Below are the code and all the weights of a small trained network. Each question names an input and a target symbol and asks about switching units off, where a switched-off unit gives its printed mean instead of its output.

import numpy as np


def w(rows, s, z=0):
    codes = np.array(rows[::2]) - 128.0
    scale = np.full(codes.shape[1], s)
    scale[-1] = z or s
    return codes * scale


def norm(h):
    return h / np.sqrt((h * h).mean(-1, keepdims=True) + 1e-5)


def f(y):
    return y / 2 * (1 + np.tanh(0.7978845608 * (y + 0.044715 * y**3)))


def softmax(a):
    e = np.exp(a - a.max(-1, keepdims=True))
    return e / e.sum(-1, keepdims=True)


def log_softmax(a):
    a = a - a.max(-1, keepdims=True)
    return a - np.log(np.exp(a).sum(-1, keepdims=True))


def net(x, mask):
    ids = ['αγελστψω'.index(c) for c in x.split()]
    T = len(ids)
    res = E[ids] + P[:T]
    u = 0
    for l in range(2):
        r = norm(res)
        for j in range(3):
            rows = slice(3 * j, 3 * j + 3)
            q, k, v = (r @ M[l][rows].T for M in (Q, K, V))
            z = softmax(np.where(np.tri(T) > 0, q @ k.T / 3**0.5, -1e9)) @ v
            o = O[l][rows]
            res = res + np.where(mask[u + j], z, o[:, -1]) @ o[:, :-1]
        u += 3
        y = f(norm(res) @ A[l][:, :-1].T + A[l][:, -1])
        res = res + np.where(mask[u : u + 16], y, B[l][:, -1]) @ B[l][:, :-1]
        u += 16
    return log_softmax(norm(res)[-1] @ U[:, :-1].T + U[:, -1])


Q, K, V, O, A, B = {}, {}, {}, {}, {}, {}
E = w([
[98,75,87,210,104,187],'α',
[120,109,83,169,94,140],'γ',
[173,82,53,167,118,144],'ε',
[140,146,54,129,106,227],'λ',
[79,208,179,191,166,171],'σ',
[200,209,155,142,206,124],'τ',
[146,1,131,46,191,66],'ψ',
[53,246,22,137,167,17],'ω',
],0.0008)
P = w([
[184,197,160,105,19,141],'0',
[178,127,154,196,54,193],'1',
[148,114,177,217,74,144],'2',
[140,124,154,206,101,91],'3',
[120,100,106,202,124,88],'4',
[100,111,104,178,145,87],'5',
[88,103,98,152,163,99],'6',
[73,84,104,124,178,101],'7',
[73,70,98,97,207,113],'8',
[68,47,96,94,227,117],'9',
[61,23,84,79,255,148],'10',
],0.00091)
Q[0] = w([
[27,204,167,44,110,98],'L0H0',
[10,111,108,155,219,141],'L0H0',
[51,166,204,177,186,209],'L0H0',
[145,51,216,57,144,151],'L0H1',
[50,36,97,78,249,103],'L0H1',
[87,61,46,145,219,85],'L0H1',
[82,223,244,61,181,127],'L0H2',
[39,34,2,209,243,142],'L0H2',
[17,71,14,133,230,174],'L0H2',
],0.0043)
K[0] = w([
[162,122,200,138,203,35],'L0H0',
[84,21,64,201,188,128],'L0H0',
[31,21,39,53,129,12],'L0H0',
[37,211,53,11,198,193],'L0H1',
[56,112,25,186,220,159],'L0H1',
[138,82,76,201,177,157],'L0H1',
[148,83,34,67,2,72],'L0H2',
[66,105,110,145,252,107],'L0H2',
[55,123,106,86,246,49],'L0H2',
],0.0043)
V[0] = w([
[250,169,93,170,104,152],'L0H0',
[158,185,115,99,46,126],'L0H0',
[197,158,66,111,107,139],'L0H0',
[164,93,108,195,160,73],'L0H1',
[107,148,171,185,91,88],'L0H1',
[160,140,93,87,143,156],'L0H1',
[145,168,210,137,181,185],'L0H2',
[84,161,191,146,149,50],'L0H2',
[123,158,106,123,31,190],'L0H2',
],0.0019)
O[0] = w([
[107,205,198,144,156,166,251],'L0H0',
[90,112,242,135,116,67,161],'L0H0',
[93,174,176,118,158,124,184],'L0H0',
[159,121,138,179,219,228,177],'L0H1',
[184,8,186,89,117,147,152],'L0H1',
[98,200,126,172,130,64,121],'L0H1',
[12,215,146,105,125,237,112],'L0H2',
[74,79,204,182,98,120,95],'L0H2',
[131,87,42,64,136,88,150],'L0H2',
],0.0015,0.0016)
A[0] = w([
[206,128,94,62,129,21,186],'L0N0',
[184,84,129,82,156,152,152],'L0N1',
[143,197,159,18,157,192,51],'L0N2',
[144,112,133,107,122,170,115],'L0N3',
[119,158,159,148,113,125,71],'L0N4',
[160,212,133,79,113,19,110],'L0N5',
[134,170,156,111,106,135,20],'L0N6',
[140,158,188,174,111,127,2],'L0N7',
[174,72,74,104,27,150,99],'L0N8',
[209,116,115,86,168,183,100],'L0N9',
[94,200,55,130,163,243,163],'L0N10',
[148,144,140,165,158,116,97],'L0N11',
[65,5,185,110,119,192,100],'L0N12',
[116,138,144,105,100,139,77],'L0N13',
[62,136,132,84,90,112,57],'L0N14',
[99,77,157,117,104,191,88],'L0N15',
],0.0015,0.0013)
B[0] = w([
[127,158,203,252,92,192,110],'L0N0',
[80,150,154,171,72,104,147],'L0N1',
[160,104,65,163,188,91,70],'L0N2',
[131,115,139,172,156,88,121],'L0N3',
[129,108,116,82,186,136,93],'L0N4',
[194,95,166,164,194,194,70],'L0N5',
[133,104,112,97,230,92,49],'L0N6',
[122,145,59,22,240,126,65],'L0N7',
[67,248,194,196,190,138,76],'L0N8',
[73,71,51,189,98,65,129],'L0N9',
[138,18,217,216,82,79,254],'L0N10',
[84,93,101,80,112,122,136],'L0N11',
[153,236,152,162,152,86,140],'L0N12',
[134,127,147,122,190,121,76],'L0N13',
[180,129,152,88,196,117,48],'L0N14',
[155,166,153,143,174,92,113],'L0N15',
],0.0011,0.0009)
Q[1] = w([
[189,231,186,31,3,19],'L1H0',
[190,221,236,147,52,147],'L1H0',
[89,69,143,224,243,237],'L1H0',
[249,235,234,29,26,10],'L1H1',
[202,46,40,24,106,13],'L1H1',
[249,237,236,61,42,6],'L1H1',
[78,111,7,68,176,106],'L1H2',
[92,42,15,133,223,160],'L1H2',
[171,206,241,169,64,51],'L1H2',
],0.0046)
K[1] = w([
[239,199,195,149,25,140],'L1H0',
[144,211,209,46,25,61],'L1H0',
[20,69,58,73,214,79],'L1H0',
[183,209,208,149,5,135],'L1H1',
[94,106,18,209,5,241],'L1H1',
[184,210,218,127,1,114],'L1H1',
[120,21,143,161,224,144],'L1H2',
[90,12,71,225,178,164],'L1H2',
[164,206,176,36,44,99],'L1H2',
],0.0044)
V[1] = w([
[166,81,172,156,101,253],'L1H0',
[119,117,62,136,82,199],'L1H0',
[93,217,65,205,99,79],'L1H0',
[88,73,188,95,88,70],'L1H1',
[192,185,126,152,195,109],'L1H1',
[17,184,151,161,156,194],'L1H1',
[156,76,162,121,192,68],'L1H2',
[199,81,128,111,140,119],'L1H2',
[108,106,62,125,52,194],'L1H2',
],0.0028)
O[1] = w([
[196,151,154,98,178,210,248],'L1H0',
[166,207,89,117,141,143,154],'L1H0',
[6,201,49,183,118,155,189],'L1H0',
[115,2,177,113,49,151,116],'L1H1',
[147,202,149,229,231,78,139],'L1H1',
[26,164,157,69,200,150,204],'L1H1',
[142,152,169,177,99,202,41],'L1H2',
[140,129,167,180,187,159,85],'L1H2',
[165,143,80,125,202,43,177],'L1H2',
],0.0032,0.0017)
A[1] = w([
[115,115,144,138,102,179,158],'L1N0',
[97,131,194,160,168,87,133],'L1N1',
[179,50,190,121,105,176,88],'L1N2',
[94,227,174,129,113,151,67],'L1N3',
[76,70,131,94,53,103,35],'L1N4',
[98,160,63,150,75,92,96],'L1N5',
[173,99,134,74,86,125,51],'L1N6',
[99,120,118,187,106,91,175],'L1N7',
[169,73,129,108,112,107,3],'L1N8',
[165,3,163,152,130,50,151],'L1N9',
[103,69,196,178,54,90,182],'L1N10',
[176,165,231,158,8,28,65],'L1N11',
[49,153,144,135,125,150,120],'L1N12',
[154,55,90,88,176,24,108],'L1N13',
[193,162,220,52,161,150,67],'L1N14',
[188,146,107,182,144,68,77],'L1N15',
],0.003,0.0024)
B[1] = w([
[149,125,179,166,161,92,161],'L1N0',
[126,109,63,148,146,99,160],'L1N1',
[181,134,156,99,225,91,109],'L1N2',
[134,191,111,118,252,122,125],'L1N3',
[99,246,134,68,102,104,33],'L1N4',
[196,117,53,54,154,151,119],'L1N5',
[93,225,144,93,141,138,28],'L1N6',
[171,134,73,165,188,135,174],'L1N7',
[121,221,155,104,155,160,2],'L1N8',
[156,163,91,82,225,59,141],'L1N9',
[71,99,58,124,185,55,142],'L1N10',
[100,83,162,220,64,174,32],'L1N11',
[109,110,148,174,203,141,191],'L1N12',
[159,131,126,196,154,71,128],'L1N13',
[168,211,79,85,164,220,108],'L1N14',
[52,150,117,139,113,137,86],'L1N15',
],0.0025,0.00094)
U = w([
[80,158,197,5,69,155,104],'α',
[58,77,175,209,16,79,8],'γ',
[233,27,205,249,29,182,71],'ε',
[233,193,1,26,76,179,161],'λ',
[9,155,243,57,185,224,77],'σ',
[191,244,177,254,218,193,160],'τ',
[232,37,203,92,175,37,137],'ψ',
[25,176,13,142,139,5,200],'ω',
],0.0043,0.0018)

Each question gives the input, a string of symbols that net reads in full, and the target symbol t.
The units are the heads (3 rows each of Q, K, V and O) and the neurons (one row each of A and B). Each row of codes is followed by its name. A weight is (code - 128) times the scale printed after its matrix; where a second scale follows, it is the last column's (O, A, B and U).
mask holds one flag per unit, layer by layer, with each layer's heads first. A switched-off unit (its flag False) gives its mean, the last column of its rows in O or B, instead of its output. The means were averaged over made-up inputs and are rounded, as every weight is.
A unit's drop is (log p(t) with every unit on - log p(t) with that unit switched off) / (log p(t) with every unit on - log p(t) with every unit switched off).
The circuit of an input: a set's keep is (log p(t) with only the set's units on - log p(t) with every unit switched off) / (log p(t) with every unit on - log p(t) with every unit switched off). Starting from the 12 units with the biggest drops (on a tie, the unit counted first), units are removed one at a time, each time the one whose removal leaves the highest keep (on an exact tie, the one counted first), for as long as the keep stays at least 0.8.
units of the circuit, in order: the units of the circuit, biggest drop first
k most important neurons of layer l: the k neurons of layer l with the biggest drops, biggest first
heads that matter: for each layer, one digit per head in row order, 1 if its drop is at least 0.15 and else 0, layers parted by /
input ψ γ ε γ, target ε: units of the circuit, in order -> L1H1
input ω λ α, target ω: heads that matter -> 000 / 100
input λ τ ε λ σ, target σ: heads that matter -> 110 / 000
input λ τ ε ω ω α λ λ γ, target λ: units of the circuit, in order -> L0H0, L1H1
input τ τ ψ ε ψ α γ, target ψ: units of the circuit, in order -> L1H0, L0H1
input λ ε ψ τ λ γ λ λ, target λ: units of the circuit, in order -> L1H0, L0N10, L1H1, L0H2
input λ λ γ, target ω: heads that matter -> 011 / 001
input α α ε λ σ α α α α ε, target λ: units of the circuit, in order -> L1H0, L0H0, L1H1
input σ τ ε ε τ ε λ λ σ ε, target σ: units of the circuit, in order -> L1H1, L0H2
input ε λ ψ, target τ: 2 most important neurons of layer 0 -> L0N5, L0N10
input α ψ α σ ψ τ, target ψ: heads that matter -> 000 / 110
input α α ψ ω γ α γ ε, target ε: heads that matter -> 011 / 100
input λ γ ψ, target ω: units of the circuit, in order -> L0H1, L0H2, L0N8, L1H0
input λ ψ λ σ γ λ α α, target λ: heads that matter -> 100 / 111
input σ λ ε λ α τ γ, target τ: units of the circuit, in order -> L1H1, L0H2
input ω α γ, target ω: units of the circuit, in order -> L1H0
input ε ε τ λ σ τ λ λ, target τ: units of the circuit, in order -> L0H2, L1H1, L1H0
input α τ ψ λ γ, target ψ: heads that matter -> 100 / 110
input γ ε σ λ λ, target σ: heads that matter -> 100 / 010
input ε ω σ γ σ ψ τ, target ψ: heads that matter -> 010 / 110
input ψ α γ λ ε ψ ε τ ε α, target τ: heads that matter -> 111 / 111
input σ ψ ε α, target ψ: units of the circuit, in order -> L1H1, L1N2, L1N9
input ε λ λ ε γ τ ε ε τ σ γ, target τ: units of the circuit, in order -> L1H1, L0H2, L0N12, L1H2
input λ λ λ λ ε ψ σ, target ψ: heads that matter -> 000 / 010
input γ α ε λ λ α τ ψ α λ, target ψ: units of the circuit, in order -> L1H0
input λ λ λ, target ω: heads that matter -> 011 / 001
input σ ψ ε α ψ ε, target ψ: heads that matter -> 000 / 110
input τ γ α α τ α, target τ: heads that matter -> 011 / 110
